(in the rows, 128 means zero)
Rows near named flat spaces through zero
q516_q426: [141 132 118 119 113 147 149 132 114 128 121 125 138 119 144 102 145 127
 127 146 134 129 134 126 123 150 122 147 115 127 148]
q289_q680: [ 74 129  90 136 131 124 150 108 146 131 107 111 143 139 160 140 126 125
 132  99 140 122 113 120 152 105 122 150 154 140 134]
q516_q426: [142 133  81 130  94 152 158 104 149 140 139  93 117 146 205 116 162 110
 143 134 162 166 141 152 144 124 145 146 152 128 141]
q508_q61: [150 123  96 139 135 123 129 131 152 118 153  73 116 145 146 101 151  87
 110 104 152 132 137 113 112 134 101 155 161 164 149]
q508_q61: [127 124 112 227 121 126  91 119 132 143 136 140 120 140 135 160 179  88
 154  86  90 120 141 101 118 107 132 195 141  59  75]
q719_q567: [168  98 114 195  82 131  55 112  91  85 136 117  47 148 125 103 138 146
 121 119 145  94 167 132 199 104 150 202 127 116 102]
q719_q567: [119 135 123 114 151 114 115 108 158 134 141 124 114 166 163 185  74 126
 133  90 154 146 113 110 147  72 146  99 172 133 123]
q289_q680: [ 82  84 112 134 118  83  92 118 135 148 161  95  56 134 134 117 125 163
 111 144 155  89 137 149 185 102 146 195  72 193 161]
q516_q426: [126  90 124 114  84 206 170 161  19  34  69 147 192 124 126  83 138 177
 162 138 116 116 131 153 111 163  88 175  83 139 153]
q508_q61: [ 99  89 151 152 153  97  80 129 128 128 146 119  88 133 115 150  98 104
 108  98 154  91 144 103 115  90 121 188 126 169 140]
q719_q567: [ 92 157 102 144 126 122 154  90 184 168 105 112 146  92 131 110 153  75
 103 118 145 135 134  96 125 146 126 123 195 118 128]
q508_q61: [ 59  95 120 101 157  89 104 126 158 140 161 103 144 118  56 132  81 157
 104  94 127 108  99  46 114 140  93 134 121 206 192]
q289_q680: [172 154 165 126 158 116 121 149 100  64  70 127 108 111  86  75 110  98
  68 133 147  72 145 160 146 131 104  96 170 139  88]
q719_q567: [ 97  59 134 146  83 130 103 131  95  56 122  88  99 108  61  61 160 162
 118 148 140 109 159 214 151 153 116 142 109 207 123]
q289_q680: [114 115 173 108 124 154 129 128  91 118 102 177 148 113 121 157  89 142
 145 138 132 133 134 131 106 117 142 116 117 113 125]
q890_q970: [ 94 107  91 159 140 126 129 145 111  37 100  94 163 167  89 122 136 155
 143  66  95 111  97 159 150 115  79 111 161 159  89]
q289_q680: [ 82 117 118 159 140 131 156 125 135 116  91 102 147 114 149 114 160  64
 115 103 151 111 143 148  97 120 100 173 168 151 120]
q890_q970: [124 148 124 115 133 146 145 121 118 166 120 169 149 138 183 175 100 133
 151 124 127 135 114  78 124 107 145 154 112  81 147]
q719_q567: [ 92 111 140 104 151 108 133 132 142 105 126 110 129 140 116 143 104 137
 126 116 140 132 115 175 128 104 122  83 142 179 120]
q890_q970: [142 150 111 139 119 132 139 125 141 128 120 122 146 115 105 101 157 123
 122 131 107 134 124 120 131 160 118 106 148 107 115]
q508_q61: [128  88 191 145 142 106  83 132 148 148 178 134  89 128 111 178 126  94
 142 131 134 157 157 178  71  98 155 108 121 143  98]
q508_q61: [ 92 114 143 149 107 113 107  94 156 163 134 133  94 105 123 141 137 118
 127 143 144 137 151 157 144 113 167 126 138 126 108]
q508_q61: [111 106 138 139 125 138 137 136 109 135 125 134 129 127 160 141 142 111
 143 133 136 125 141 148 101 115 129 176 101 131 134]
q508_q61: [121 127 141  94 117 147 163 129  90 125  85 138 113 111 186 103 115 126
 113 171 178 101 149 166 146 118 141 170  99 147 156]
q289_q680: [144 138 155 106 159  81 129 153 156 156 151 103  98  99  93  85 152 105
  82 172 129 105 136 165 112 158 119 105  97 170 137]
q719_q567: [107 105 115 182  63 163 108  81 107 136 107 148  97 119 173 138 146 125
 153 131 155 135 168 135 166 102 174 199 141  85 109]
q719_q567: [121 142  92 117 133 138 143 110 162 146 142 111 157 140 148 142 114 112
 130  93 139 155 112  59 113 131 115 125 173 129 160]
q890_q970: [148 138 162 122 129 139 107 107 148 147 137 154 132 112 107 155  95 100
 124 118 141 159 142  82  94 128 145  88 177 101 122]
q516_q426: [104 128  52 131  54 135 141  87 155 116 131  84 125 118  99  61 177 200
 134 153 116 154 118 160 220 176 143  91 138 145 133]
q289_q680: [113 133 153 124 138 120 146 141 130 176 131 152 139 102 135 138 153 114
 136 162 109 126 130 144  92 141 136 140  79 110 131]
q719_q567: [ 87 112 161 136  90 142 135  95 127 129  90 146 116  85 120 120 141 119
 130 164 154 143 163 206 139 125 167 101 150 126  92]
q289_q680: [123 135 107 143 122 135 129 106 140  97  96  99 130 113 113  87 126  93
  91 101 162 113 142  99 142 137 106 134 204 147 129]
q289_q680: [132  76 172 135 113 170 121 148  88 116 155 158 151 141 143 181 132 125
 190 126 114 175 145 160  45 115 136 143  91 118 123]
q516_q426: [114 132 126 153 137 123 135 122 130 142 106 124 114 120 165 126 142  83
 113 123 151 103 145 129 126 109 128 182 139 123 124]
q890_q970: [138 124 113 134 123 146 146 161 108 108 135 123 187 117  75  94 173 145
 143 127  70 133 110 106  84 191  82 128  97 124 141]
q890_q970: [180 151 153 129 116 123 115 119 156 150 142 122 108  83  82  79 155  90
  91 164 135 141 159 124 109 178 136  86 158 116 120]
q719_q567: [160 143 160 135 134 111 114 137 125 106 108 129 102 106  83  91 140 115
  95 153 126 107 146 176 142 142 131  85 142 126  86]
q516_q426: [ 94 111 126 130 131 121 135 130 129  92 104 102 142 107  80  88 137 123
 104 119 133 108 130 145 125 148  97 120 151 176 129]
q890_q970: [195 108 174 105 160 155 114 177  92 106 170 143 156 149 119 156  99 103
 144 107 118 150 131  78  22 138  93 135 108 133 159]
q289_q680: [ 97 116 130  98 141 110 133 130 139 135 140 122 125 140 133 149 104 155
 134 131 133 132 111 149 137 110 134 108 108 162 142]
q890_q970: [146 156 106 133 149 128 142 124 140 113 110 117 126 164 180 148 115 103
 127  96 144 129 118 131 149  91 126 118 176 112 105]
q890_q970: [152 141 101 159 103 133 115 128 119  89 116 119 136 125  73  84 161 156
 125 124  89 121 122 129 166 164 115 103 143 104  96]
q890_q970: [181 141 167 108 117 135 102 121 110 180 148 173  78 117 168 146  94 127
 121 173 157 125 156  95 133 116 176 160  87  88 152]
q508_q61: [132 116 161 114 137 134 127 147 112 121 138 150 142 136 119 159 118 142
 154 135 108 147 122 157  96 121 133  97 102 123 115]
q516_q426: [127 146 132 159 132 119 130 131 112 164 101 150 110 100 151 111 154  97
 106 150 129  78 146 109 136 131 132 205  97  92 128]
q719_q567: [ 67 114 117 175 137  72  99 108 155 153 120 106  68 120 129 124 146 114
  99 125 144  74 140 160 184  91 143 182 122 152 105]
q508_q61: [178 134 158 109 142 141 139 159 113 122 142 138 138 135 138 134 134 112
 138 144 119 148 132 152  81 137 123 103 110 118 123]
q516_q426: [112 143  99 151  99 122 131 102 148 140 112 118 121 105 110  92 163 136
 116 142 121 121 132 133 173 151 138 125 144 113 114]
q289_q680: [123  86 167 121 128 149 121 132 115  80 123 112 135 115 101 118 113  90
 119 113 165 143 158 151  68 130 108 117 170 181 133]
q508_q61: [105 101 133 146 129 131 134 133 116 148 129 121 116 117 169 128 148  88
 126 132 154 109 152 127  93 118 122 215 102 147 155]
q719_q567: [111 190 191 100 215  38 130 152 169 251 134 188  90 105 148 190 107 111
  99 184 100  77 103 148 134  90 170 104  44  83 103]
q516_q426: [115 130 136 170 127 136 126 120 121 110  91 138 136 118 124 130 146  93
 127 109 126 117 143 143 122 117 125 139 165 102  85]
q890_q970: [178 153 141 123 169 132 147 166 108 101 109 124 145 137 141 112 130  82
 107 117 128 105 127 120  89 133  90 135 140 123 124]
q516_q426: [ 90  99 129 113 125 131 132 141  97  76 103 120 152 117  75  98 115 167
 121 123 121 102 117 138 135 146  97 126 114 177 143]
q516_q426: [128 166 129 133 122 157 155  96 141 149  85 157 154 111 168 148 118  83
 129 118 149 148 137  97 120 118 145 115 194  71 110]
[167 140 141 135 114 140 118 123 133 133 131 129 127  96  94  90 144  99
 104 142 132 133 151  96 105 169 123 122 152 114 133] : q289_q680
[162 130 159 140 148 122 123 155 130 119 135 121 135 109  88 104 157  83
 110 133 113 125 143 139  72 157 103 113 136 131 111] : q516_q426
[ 96 125 149 142 117 161 146 121  93 140  87 182 161 110 154 163 123 122
 157 130 120 126 134 119 106 114 141 163 113  79 117] : q289_q680
[127 119 135  95 116 137 120 111 140 154 159 138 125 131 136 155  92 150
 141 134 144 162 126  98 122 124 150 110 124 134 160] : q719_q567
[168 154 198  70 178 110 145 190  94 159 138 188 142 125 121 161 108 157
 140 186  79 117 103 166  87 134 136  79  23 100 123] : q719_q567
[120 126 105 133 117 104 110 110 170 134 160  99 107 139 105 126 138 150
 129 124 121 150 119 147 163 129 142  84 145 145 115] : q516_q426
[129 166  50 132  92 123 151  80 192 144 125  69 119 113 131  59 166 121
  93 131 152 144 128 106 195 167 129 103 200 138 142] : q508_q61
[139 122 146 117 154 117 128 153 114 143 140 129 115 130 149 131 121 109
 116 137 139 104 133 116 100 121 117 173  89 144 155] : q516_q426
[120 138 130 129 147 124 127 142 100 140 106 152 141 111 119 118 110 128
 106 124 121  75 121  54 124 138 104 193  96 116 161] : q508_q61
[136 115 141 131 140 129 124 145 109  92 123 123 123 148 132 136 122 126
 134 117 130 123 129 165 122 108 119 123 128 142 109] : q289_q680
[152 141 154 148 126 116 109 149  84 152 117 178  94 121 138 134 140 155
 133 171  97  83 134 148 160 119 155 172  44  73 104] : q289_q680
[ 57 120 114 143 117 102 130 100 148 124  94 112 112 107 107 110 138 142
 111 133 139 103 129 176 185 117 139 120 146 155 105] : q890_q970
[104 116 153 131 117 121 121 107 141 145 108 115 109  58  84  68 137  78
  69 152 174  99 171 105 107 165 120 160 156 167 157] : q289_q680
[137 113 102 171 132 151 148 154 111 129 141 112 156 146 176 132 186  80
 156 102 110 131 134 112  65 134  94 216 108 114 139] : q508_q61
[134 111 137 128 141 125 112 135 122  98 136 117 115 152 133 145 106 123
 130 105 142 129 130 142 123 101 123 124 143 151 121] : q890_q970
[151 123 127  97 115 192 179 143  73 106 100 145 166 140 211 132 116 112
 153 132 161 144 138 120  86 124 116 179 116 121 169] : q516_q426
[129 118 122 146 126 121 115 133 118 113 127 118 112 133 120 115 138 132
 123 125 126 109 133 138 143 125 122 150 120 136 121] : q719_q567
[ 90 120 163  79 169 132 141 137 110 107  96 151 166 122 113 157  49 128
 114 102 152 111 111  86  94 108 103 112 145 164 160] : q516_q426
[146  66 195 141 100 158  83 153  50 118 155 187 102 137 135 178 115 164
 183 157 113 137 158 168  91 102 163 179  32 105 120] : q289_q680
[ 86 123  70 160 155 116 161 130 156  91 110  63 145 169 175 128 161  84
 129  68 141 122 112 164 131  94  88 151 185 169 109] : q289_q680
[201 157  82 143 141 127 125 136 133  82 126  74 104 163 154  78 136  91
  89  94 156 106 133  98 156 129  94 148 187 140 131] : q508_q61
[ 57  97 153 160 101 157 155 124  69 167  78 186 133  95 201 157 155 116
 164 164 137  97 158 164 111 100 158 252  48  90 131] : q508_q61
[ 93 105 122 183 111 138 112 119 100  80  89 137 130 137 116 138 142 137
 149  99 113 110 134 167 156 100 128 149 146 111  74] : q516_q426
[103 151 108 127 148 120 167 129 157 153 116 118 159 123 148 132 153 101
 128 122 117 133 111 131 111 134 115 120 141 122 126] : q289_q680
[118 112 120 165 123 111  88 109 160 111 154 111 109 155 100 159 130 135
 146  91 113 155 124 150 147 101 142  85 171 127  80] : q508_q61

Rows near named flat spaces through zero
q823_q18: [148  68 130 144  90 142 121 119 124 151 132 148 115 140 128  97 121 148
 115  92  88 102 154 128  93  87 143 152 164 181  92]
q560_q503: [122 117  95 114 152 110 133 138 123  74  99 125 126 114 117 147 125 148
 119 167 164 150 106 114 160 100 110 111  95 105 145]
q860_q679: [165 127 118 154 120 143 129 158 134  99 116 102 108 135 104 151 140 171
  29 134 112 148 154 114 104 166 138 115  64  85  77]
q711_q262: [115 137 138 116 126 145 128 133 133  84 132 126 119 145  87 146 157 132
 131 179 127 156 116 118 138 108  85 127 121 114 135]
q678_q303: [139 187 144  83 205 111 126 100 162  96 122 108 150 147 113 142 113  49
 165 133 187 157 157 185 156 156  70 113 130 125 197]
q560_q503: [157 108 139 106 129 163 122 124 141  91 133 127 130 163  99 104 128  85
  96 121 141 134 193 190 121 139  58 126 146 173 145]
q395_q145: [168 111 149 142 149  84 130  43 159 152 103 103  92  97 125  93  90 127
 129  97 130 146  94  73 107 120 191 133 130 150 120]
q860_q679: [ 96 161 109 115 168 113 130 187 139  82 115 150 148 145 147 215 147 129
 180 172 135 143 137 153 131  63 103 132 115  71 142]
q678_q303: [119 136 145 147 108 123 137 100 129 117 125 103  92 100 100 125 147 162
 109 174 119 163  56  46 131 139 158 119  95  95 111]
q560_q503: [ 94  31  82 138  46 168 144 185  71  94 122 161 120  84 187  81 128 141
  80 155 148  98 112 137 141 113 112 108 131 166 136]
q711_q262: [149 132 109 142 156  93 125 133 135 163 111 129 138 120 163 145  98 143
 129  79 124 108 147 133 112 125 181 134 118 116 108]
q823_q18: [122 172 141 130 144 127 116 146 138 155 147 137 147 167 108 174 149 143
 164 118  89 121 149 137 115 111 130 151 138 102 105]
q395_q145: [175 108  91  88 187 111 106 106 135  81 102 124 145 183  29 133 117 168
 107 118 150 138 178 150 169  78  61 135 118 153 128]
q860_q679: [195 119 166 126 142 133 120  47 167 111 121  86  90 150  46  87 119 121
  71 114 123 167 147 105 109 154 113 130 120 161 111]
q823_q18: [141  98 133 113 125 127 111  88 125 159 139 146 136 159  86  92 120 139
 161  92 106 104 145 133 134  83 113 157 182 191 122]
q678_q303: [158 103 118 138 128 119 131 108 129 127 110 111 113 108 133 101 104 135
  80 107 142 130 130 116 124 152 151 116 108 139 119]
q678_q303: [ 92 169 120 115  75 188 113 175  62 195 195 137 186 166  91  94 166 145
 113 105 108  70 148 167 182 231  82 126 146 139 124]
q823_q18: [121 147  97 103 162 120 123 148 119  84 116 123 147 145  83 159 140 156
 123 162 156 144 126 130 175 117  84 116  96  97 143]
q395_q145: [ 82 171 139 136 135 125 147 166 143  65 119 121 107 103 149 200 166 124
 150 223 138 181  70  90 124 107 126 111  84  42 142]
q860_q679: [129 179 173 130 137 143 132 119 159 112 142 105 114 138 115 150 150  89
 127 155 122 164 129 129 106 166 114 123 116  97 135]
q395_q145: [ 93 170 140 121 140 128 133 153 133 129 141 138 144 129 160 163 142  94
 179 149 133 131 122 149 128 128 119 128 138 101 154]
q860_q679: [115 107 118 116 101 153 128 136 101 125 140 135 138 126 123  92 131 120
 114 132 143 112 129 145 154 149  95 119 140 158 146]
q711_q262: [127 111 116 111 135 137 123 134 130  65 117 132 119 154  64 150 153 162
 120 179 129 156 124 114 147  71  74 131 115 121 125]
q678_q303: [119 106 120 143  99 137 127 145 113 139 133 142 124 127 132 128 137 160
 122 128 102 114 121 112 118 107 144 137 132 130 102]
q560_q503: [146 129 145 123 127 143 125 102 141  89 127 106 105 145  60 123 148 142
  93 162 125 164 120 102 132 132  95 125 109 124 119]
q823_q18: [165  37 107 112 117 127 127  74 120  93 100 126 105 113 100  50  93 130
  85 116 163 129 130 122 147 100 102 120 142 209 144]
q823_q18: [134  66  47 125 150  99 125 179 109  64  77 153 132 131 113 177 121 221
 102 153 138 127 134 112 150  19 122 129  87 104 100]
q395_q145: [100 142 113 140 126 122 122 177 121 127 131 152 137 150 116 197 161 190
 162 156  84 125 117 103 120  58 140 150 120  79  89]
q395_q145: [147 107 110 108 127 149 122 134 113 119 131 128 147 144 113  92 116 111
  90 103 154 110 174 178 151 163  82 117 133 167 145]
q560_q503: [113 130 137 153  96 130 131 134 117 170 142 133 122 111 154 124 134 145
 135 118  98 112 102 100 111 138 174 135 134 119 104]
q860_q679: [126 116 105 117 165  93 130 124 137 101  99 137 129 118 139 152 111 136
 160 140 150 138 116 121 139  67 132 129 124 120 144]
q711_q262: [145  98 141  96 151 125 120  80 151  94 119 136 121 155  86 106 119  99
 162 133 141 143 147 147 133  66  75 142 169 184 157]
q860_q679: [124 151 133 153 108 143 126 167 123 159 146 130 134 138 143 155 145 148
 112 114  90 113 144 130 102 154 155 135 117  97  90]
q860_q679: [ 84 186 171 102 175  97 137  93 165 122 132 134 131 115 164 158 128  45
 254 165 155 158  85 133 132  91 121 133 169 116 198]
q711_q262: [121 178 138  91 146 166 112 154 125 116 162 132 169 195  66 147 161 105
 141 136 128 125 184 193 157 155  37 133 144 129 148]
q560_q503: [161 145 152 130 141 149 122 141 158 127 137 123 132 165 130 143 128  89
 106  97 111 128 204 187  85 151 107 136 136 135 117]
q823_q18: [149 172 142 104 179 117 107 105 153 134 137 125 148 191  52 160 140 138
 163 114 108 137 165 144 135 101  93 153 143 125 120]
q711_q262: [130 132 130  95 172 106 120  86 147  87 114 128 126 153  62 141 132 135
 174 161 144 159 112 111 157  60  85 138 140 137 152]
q711_q262: [ 98 126 162 142  60 198 142 172 124  73 155 125  98 129 124 134 184 107
  84 205 109 159 118 127 102 157  81 115 114 106 123]
q678_q303: [168  68  81 117 131 145 122 157 119  55  98 128 123 153  76 128 127 175
  40 139 144 136 179 149 141  99  74 118  91 140 107]
q860_q679: [151 125 144 153  86 158 116 130 116 186 158 124 129 152 105 102 139 156
  83  80  74  98 160 127 101 175 150 144 137 146  74]
q560_q503: [ 95 119 111 132 121 114 134 159 111 163 129 159 150 103 211 133 110 107
 180 104 133  90 125 154 124 108 160 132 157 136 146]
q678_q303: [116 116  87 101 148 113 109 146  99 164 134 167 180 164 115 131 117 157
 185  86 124  76 160 167 166  73 107 152 171 163 134]
q395_q145: [128 104 137 143  79 163 142 132 115 101 131 109  99  97 136  90 138 118
  59 158 141 144 106 110 124 185 122 102 101 130 128]
q711_q262: [147 173 120 145 173  80 124 128 139 211 123 124 157 116 192 147  86 118
 153  43 125  92 154 150 110 168 209 134 126 107 116]
q560_q503: [109 155 130 120 153  96 125 107 128 168 131 136 145 120 145 133 115 120
 196 112 132 115 102 118 144 114 155 137 151 127 147]
q560_q503: [117  72  90 153  62 146 133 161  73 168 133 143 133  91 174  78 116 167
  76  98 122  78 115 118 137 163 167 118 124 152 104]
q823_q18: [139 142 115 124 177  91 125 126 149 115 104 128 131 134 125 172 117 144
 152 127 132 141 132 122 125  83 143 135 113 100 124]
q711_q262: [127 165 129 140 138 125 128 156 132 150 134 124 141 132 150 159 131 128
 124 113 117 121 145 142 114 159 150 127 111  92 114]
q678_q303: [ 69 159 138 119 142  96 123 116 129 136 137 155 132 137 100 181 161 168
 250 183  97 141  51  63 148  20 139 159 158  96 131]
q395_q145: [132 164 152 127 187  68 130  72 171 143 108 119 116 114 140 158 107 110
 204 124 132 155  92  92 114  83 176 141 137 108 143]
q678_q303: [134 118 113 103 194  78 122 111 157 112  97 152 142 140 145 162  98 109
 208 113 147 129 148 155 127  27 124 148 160 145 156]
q823_q18: [133 115 104 130 142 115 120 151 128 119 115 144 135 148 114 164 131 173
 135 126 109 122 144 125 123  69 132 144 123 115 101]
q395_q145: [118  92 120 173  60 146 122 159 101 162 142 146 108 134 108 141 162 228
 101 132  46 107 102  61  97  86 179 155 122 112  41]
[142 137 116 116 215  58 145  96 180  38  59 104  95  88 144 185 100 113
 150 185 191 201  84  90 131  62 143 106  75  73 167] : q860_q679
[137 118 162 117 112 163 126 107 146  88 140 122 107 154  81 113 151 102
 116 160 120 156 142 136 115 120  73 132 144 154 135] : q560_q503
[136 152 138 149 117 143 124 158 133 145 141 123 128 147 124 158 147 148
 101 119  91 125 152 130  99 151 144 135 111  96  88] : q860_q679
[140 139 190 133 141 146 137 124 199  59 122 125  85 151 136 179 151  61
 148 177 107 188 159 150  49  73  97 141 140 114 132] : q711_q262
[130 100 101 115 156  93 124 115 128 123 104 146 135 126 131 134 106 147
 166 118 140 120 123 123 142  58 135 139 143 145 136] : q860_q679
[142 191 181 115 142 150 131  89 154 125 151  85 122 135 102 105 137  57
 108 136 151 161 134 147 130 232  96 108 119 122 162] : q823_q18
[148 116 106 122 150 128 136 143 138  44  95 106 109 120 104 149 130 139
  64 175 166 171 131 123 140 130  95 101  68  95 134] : q860_q679
[164 148 134 142 192  76 139 108 183  97  81 102 101 101 168 175  96 106
 121 126 151 171 130 116  89 114 178 118  85  81 129] : q823_q18
[150 113  80 105 128 139 112 127  81 134 131 116 158 150  51  83 123 184
  62 104 152 103 145 134 199 180  87 113 103 151 122] : q678_q303
[119 118 141 118 128 147 133 150 147  86 127 144 124 140 152 147 137  81
 146 152 133 140 158 172 104  94  88 131 148 137 150] : q560_q503
[ 89 160 105  89 169  94 119 112 107 145 132 143 168 134 104 135 126 137
 216 138 158 115  89 122 199  96 106 132 152 129 173] : q823_q18
[100 156 128 138 111 142 134 168 114 133 142 129 136 119 152 150 148 129
 126 148 124 125 115 128 130 159 134 119 111  91 127] : q823_q18
[121 194 182  91 173 114 107  65 156 205 170 140 167 181 102 117 123  59
 255  75 111 106 156 174 133 121 105 166 219 178 167] : q395_q145
[125 108 103 117 126 124 123 124 108 117 121 131 133 130  95 116 129 165
 120 138 137 124 112 109 162 110 114 126 121 136 127] : q711_q262
[125  92 173 140  92 139 144  82 148 126 130 126  87  89 175  77 115  64
 142 136 132 143 100 115  89 127 146 126 164 174 151] : q711_q262
[111 137 120 142 114 141 134 171 125  78 122 122 111 128 106 178 166 173
  96 192 114 159 103  91 125 112 120 120  80  66 102] : q711_q262
[133 115 140 124  94 164 126 121 113 136 149 123 128 135 112  81 134 110
  95 119 128 118 143 146 134 176 100 122 141 163 133] : q395_q145
[159 109 138 101 165 123 116 100 161 103 118 139 131 169  99 127 114  95
 155 108 132 134 185 175 114  70  81 148 166 175 144] : q711_q262
[183  61 111 157 116  94 125  77 123 203 106 124 115  92 172  56  61 147
  87  24 120  83 142 113 100 144 219 136 143 191  94] : q395_q145
[ 82 112  99 115 126 111 143 144 101 115 115 145 140  78 192 116 112 105
 168 154 179 118  79 129 167 116 131 106 133 129 182] : q860_q679
[ 95 242 177  95 165 129 130  87 140 134 162  89 145 133  81 132 155  69
 179 173 164 168  78 118 181 218  87 107 121  88 191] : q678_q303
[145  85 129 147 111 123 128 120 136 144 119 140 111 121 154 116 112 137
 123 100 103 115 140 122  90  92 163 143 146 155 102] : q823_q18
[167  84 121 142  80 177 124 147 110 125 137 118 120 142 108  82 129 141
  21  98 115 110 183 156 111 189 107 119 113 161  93] : q560_q503
[123 137 142 103 157  96 124  63 134 163 130 130 139 120 125  92 102  94
 200 104 151 121 101 123 155 116 134 136 173 170 171] : q823_q18
[155  76 110  95 131 136 102  91 115 125 131 147 142 185  31  89 127 169
 135 103 113 108 164 139 159  61  68 157 173 204 118] : q823_q18
[108 134 119 128 117 144 137 167 118 104 130 131 134 117 156 141 138 112
 115 153 145 131 129 148 133 149 111 112 112 107 143] : q395_q145
[127  97 144 132  96 146 135 111 126 130 134 131 112 111 150  87 122  98
 121 126 130 124 123 131 114 137 127 125 151 165 139] : q711_q262
[124  97 119 146  79 163 140 155 109  82 125 115 100 107 119 116 150 155
  49 174 130 147 106 100 127 156 117 105  85 110 110] : q395_q145
